Below are the code and all the weights of a small trained network. Each question names an input and a class and asks about switching units off, where a switched-off unit gives its printed mean instead of its output.

import numpy as np


def w(rows, s, z=0):
    codes = np.array(rows[::2]) - 128.0
    scale = np.full(codes.shape[1], s)
    scale[-1] = z or s
    return codes * scale


def norm(h):
    return h / np.sqrt((h * h).mean(-1, keepdims=True) + 1e-5)


def f(y):
    return y / 2 * (1 + np.tanh(0.7978845608 * (y + 0.044715 * y**3)))


def log_softmax(a):
    a = a - a.max(-1, keepdims=True)
    return a - np.log(np.exp(a).sum(-1, keepdims=True))


def net(x, mask):
    res = np.array(x, float).reshape(1, 6) / 4 @ E
    u = 0
    for l in range(4):
        y = f(norm(res) @ A[l][:, :-1].T + A[l][:, -1])
        res = res + np.where(mask[u : u + 10], y, B[l][:, -1]) @ B[l][:, :-1]
        u += 10
    return log_softmax(norm(res)[-1] @ U[:, :-1].T + U[:, -1])


A, B = {}, {}
E = w([
[137,112,147,115,121,116,141,111,123],'x0',
[172,226,178,165,56,148,232,178,80],'x1',
[163,110,116,96,236,254,148,154,44],'x2',
[152,187,193,142,223,12,45,134,38],'x3',
[73,80,157,112,99,115,129,180,86],'x4',
[110,212,242,28,109,198,44,148,191],'x5',
],0.0063)
A[0] = w([
[130,150,156,160,198,95,99,136,132,3],'0.n0',
[224,211,73,130,155,128,128,62,193,56],'0.n1',
[185,120,112,105,189,175,128,176,49,65],'0.n2',
[109,141,57,197,144,107,146,150,105,126],'0.n3',
[119,83,101,112,175,124,66,40,147,51],'0.n4',
[127,186,107,151,128,128,114,172,128,84],'0.n5',
[210,178,196,191,124,126,212,200,154,1],'0.n6',
[84,66,123,92,52,108,82,254,62,87],'0.n7',
[128,186,147,147,182,71,112,123,79,32],'0.n8',
[137,159,134,172,75,43,102,135,182,71],'0.n9',
],0.0081,0.0051)
B[0] = w([
[134,108,146,122,96,128,82,138,90,137],'0.n0',
[125,74,253,225,159,148,157,135,120,172],'0.n1',
[49,170,107,134,109,120,130,44,125,235],'0.n2',
[168,111,159,64,124,81,191,108,145,225],'0.n3',
[61,86,133,127,132,114,139,231,110,215],'0.n4',
[132,125,150,85,119,145,112,147,108,121],'0.n5',
[101,155,119,130,86,130,160,209,99,200],'0.n6',
[159,127,204,215,161,132,150,88,169,198],'0.n7',
[163,85,123,127,66,130,91,118,102,188],'0.n8',
[63,175,89,138,112,146,125,54,115,252],'0.n9',
],0.011,0.0034)
A[1] = w([
[178,177,152,157,151,70,33,171,68,65],'1.n0',
[115,163,162,54,112,158,31,162,148,84],'1.n1',
[119,110,66,147,89,195,185,150,233,91],'1.n2',
[122,183,196,55,98,161,95,183,180,2],'1.n3',
[183,93,89,169,111,60,167,191,102,106],'1.n4',
[126,84,234,254,171,147,139,125,144,54],'1.n5',
[153,123,115,43,201,233,145,88,25,45],'1.n6',
[123,155,156,92,152,149,68,83,192,114],'1.n7',
[197,185,101,145,138,36,34,160,55,80],'1.n8',
[185,92,72,143,54,221,138,166,217,34],'1.n9',
],0.0072,0.0034)
B[1] = w([
[158,51,139,101,87,218,111,56,112,181],'1.n0',
[194,205,139,80,209,144,157,127,149,199],'1.n1',
[129,87,200,64,100,133,37,59,10,253],'1.n2',
[223,165,53,95,206,93,198,104,209,181],'1.n3',
[182,139,66,104,185,190,160,61,105,186],'1.n4',
[173,79,214,215,161,130,165,123,155,189],'1.n5',
[3,203,74,247,143,155,128,109,162,200],'1.n6',
[183,182,111,150,97,88,191,159,160,186],'1.n7',
[77,62,208,23,102,194,134,57,109,194],'1.n8',
[139,33,228,11,114,199,94,76,84,197],'1.n9',
],0.0069,0.004)
A[2] = w([
[142,84,96,133,31,198,173,131,151,130],'2.n0',
[92,84,99,149,143,237,176,147,176,72],'2.n1',
[122,130,149,154,15,62,98,95,198,1],'2.n2',
[88,93,194,209,104,123,222,61,104,86],'2.n3',
[91,41,140,141,176,96,30,217,182,94],'2.n4',
[90,36,73,116,233,120,33,98,248,137],'2.n5',
[56,146,58,181,68,131,104,84,130,107],'2.n6',
[93,3,71,46,199,98,24,235,230,73],'2.n7',
[162,168,144,110,110,107,1,75,6,159],'2.n8',
[203,209,125,126,28,164,160,254,24,2],'2.n9',
],0.0056,0.0043)
B[2] = w([
[96,133,158,104,223,109,34,169,89,174],'2.n0',
[72,126,142,150,131,94,120,111,115,145],'2.n1',
[101,155,144,213,162,132,116,109,144,143],'2.n2',
[130,112,153,128,177,114,40,187,170,252],'2.n3',
[180,216,162,149,26,120,161,181,76,159],'2.n4',
[185,255,186,205,19,149,203,176,3,228],'2.n5',
[71,182,102,101,168,168,122,108,143,182],'2.n6',
[200,164,90,157,15,155,144,206,16,189],'2.n7',
[91,42,141,41,154,226,119,169,176,219],'2.n8',
[106,120,138,148,66,120,105,221,45,166],'2.n9',
],0.0068,0.0039)
A[3] = w([
[164,110,130,103,41,127,99,82,151,103],'3.n0',
[119,171,146,141,77,114,152,255,86,34],'3.n1',
[146,85,76,151,150,125,165,111,92,114],'3.n2',
[179,57,14,99,172,39,151,125,106,48],'3.n3',
[150,127,119,111,85,76,120,134,120,69],'3.n4',
[217,165,158,143,175,138,98,140,186,143],'3.n5',
[64,175,108,150,122,123,87,117,204,142],'3.n6',
[120,117,176,201,157,208,162,160,120,152],'3.n7',
[70,171,91,120,69,46,80,88,186,1],'3.n8',
[139,170,154,74,128,119,150,204,157,165],'3.n9',
],0.0098,0.0045)
B[3] = w([
[54,94,127,140,172,119,138,143,81,188],'3.n0',
[205,115,41,167,75,97,57,161,55,245],'3.n1',
[164,170,105,79,137,119,61,169,254,168],'3.n2',
[166,183,133,75,123,141,176,190,216,179],'3.n3',
[90,153,111,100,167,173,111,154,132,127],'3.n4',
[166,45,67,109,123,70,171,134,201,180],'3.n5',
[89,141,78,136,211,138,132,146,106,211],'3.n6',
[116,122,155,189,110,21,73,122,169,253],'3.n7',
[77,212,129,168,180,240,116,139,109,186],'3.n8',
[157,96,24,145,110,73,156,138,122,193],'3.n9',
],0.0084,0.005)
U = w([
[101,52,164,38,106,178,87,110,72,213],'0',
[154,162,61,161,44,123,99,200,40,131],'1',
[7,205,85,186,168,159,112,111,137,54],'2',
[197,144,59,57,149,113,165,156,229,2],'3',
[155,89,179,214,127,95,109,139,158,208],'4',
],0.016,0.0017)

Each question gives the input, the list of numbers given to net, and the class t.
The units are the neurons (one row each of A and B). Each row of codes is followed by its name. A weight is (code - 128) times the scale printed after its matrix; where a second scale follows, it is the last column's (A, B and U).
mask holds one flag per neuron, layer by layer. A switched-off neuron (its flag False) gives its mean, the last column of its row in B, instead of its output. The means were averaged over made-up inputs and are rounded, as every weight is.
A unit's drop is (log p(t) with every unit on - log p(t) with that unit switched off) / (log p(t) with every unit on - log p(t) with every unit switched off).
The circuit of an input: a set's keep is (log p(t) with only the set's units on - log p(t) with every unit switched off) / (log p(t) with every unit on - log p(t) with every unit switched off). Starting from the 12 units with the biggest drops (on a tie, the unit counted first), units are removed one at a time, each time the one whose removal leaves the highest keep (on an exact tie, the one counted first), for as long as the keep stays at least 0.8.
circuit, biggest first: the units of the circuit, biggest drop first
top k neurons: the k neurons with the biggest drops, biggest first
top k neurons in layer l: the k neurons of layer l with the biggest drops, biggest first
input [-3,1,-8,8,3,4], class 0: top 3 neurons : [1.n8, 2.n8, 1.n0]
input [0,-7,-2,-6,-4,3], class 1: circuit, biggest first : [2.n5]
input [-1,7,6,5,8,-2], class 4: top 2 neurons in layer 2 : [2.n5, 2.n7]
input [-3,5,-6,7,8,0], class 4: top 4 neurons : [0.n7, 1.n2, 1.n5, 1.n9]
input [3,-5,-7,-1,-3,8], class 3: top 2 neurons : [1.n1, 0.n2]
input [3,-7,-1,6,-3,-3], class 1: circuit, biggest first : [0.n4, 2.n7]
input [5,4,6,6,5,0], class 0: top 4 neurons in layer 0 : [0.n8, 0.n9, 0.n1, 0.n0]
input [4,1,5,-7,7,8], class 3: top 2 neurons in layer 3 : [3.n5, 3.n9]
input [-6,-8,-2,7,8,3], class 1: top 2 neurons in layer 1 : [1.n2, 1.n9]
input [6,5,8,-1,-8,5], class 2: top 2 neurons : [1.n6, 0.n2]
input [8,4,3,-6,-8,7], class 4: circuit, biggest first : [0.n1, 3.n7]
input [-8,6,-3,-6,-1,-1], class 0: circuit, biggest first : [1.n2, 1.n9]
input [-3,3,2,-5,-6,-5], class 4: circuit, biggest first : [0.n1, 3.n7]
input [-5,2,-6,0,8,6], class 4: circuit, biggest first : [0.n7]
input [4,4,-6,-3,-3,8], class 3: top 2 neurons : [1.n3, 0.n2]
input [4,-6,7,4,4,8], class 3: top 2 neurons in layer 1 : [1.n1, 1.n7]
input [1,6,-8,-7,-1,-4], class 2: top 3 neurons : [0.n9, 3.n8, 1.n8]
input [7,-3,7,1,6,6], class 2: top 2 neurons : [1.n6, 0.n2]
input [5,-4,6,-2,-7,-4], class 4: top 3 neurons in layer 0 : [0.n1, 0.n9, 0.n4]
input [-6,6,-3,-6,-2,8], class 3: top 2 neurons : [1.n3, 3.n9]
input [3,-8,-3,5,7,-1], class 1: top neuron : [0.n4]
input [-8,4,-6,-5,7,-8], class 3: top 2 neurons : [1.n4, 0.n3]
input [3,6,8,6,0,3], class 2: top 3 neurons : [1.n6, 0.n2, 1.n2]
input [3,-1,0,-3,8,-6], class 4: top 2 neurons : [0.n7, 1.n5]
input [3,-8,0,-6,1,-7], class 1: top 3 neurons : [2.n7, 2.n5, 0.n4]
input [-5,1,-4,6,7,-6], class 4: top 3 neurons : [0.n7, 1.n2, 1.n5]
input [8,5,8,0,-2,8], class 2: circuit, biggest first : [1.n6]
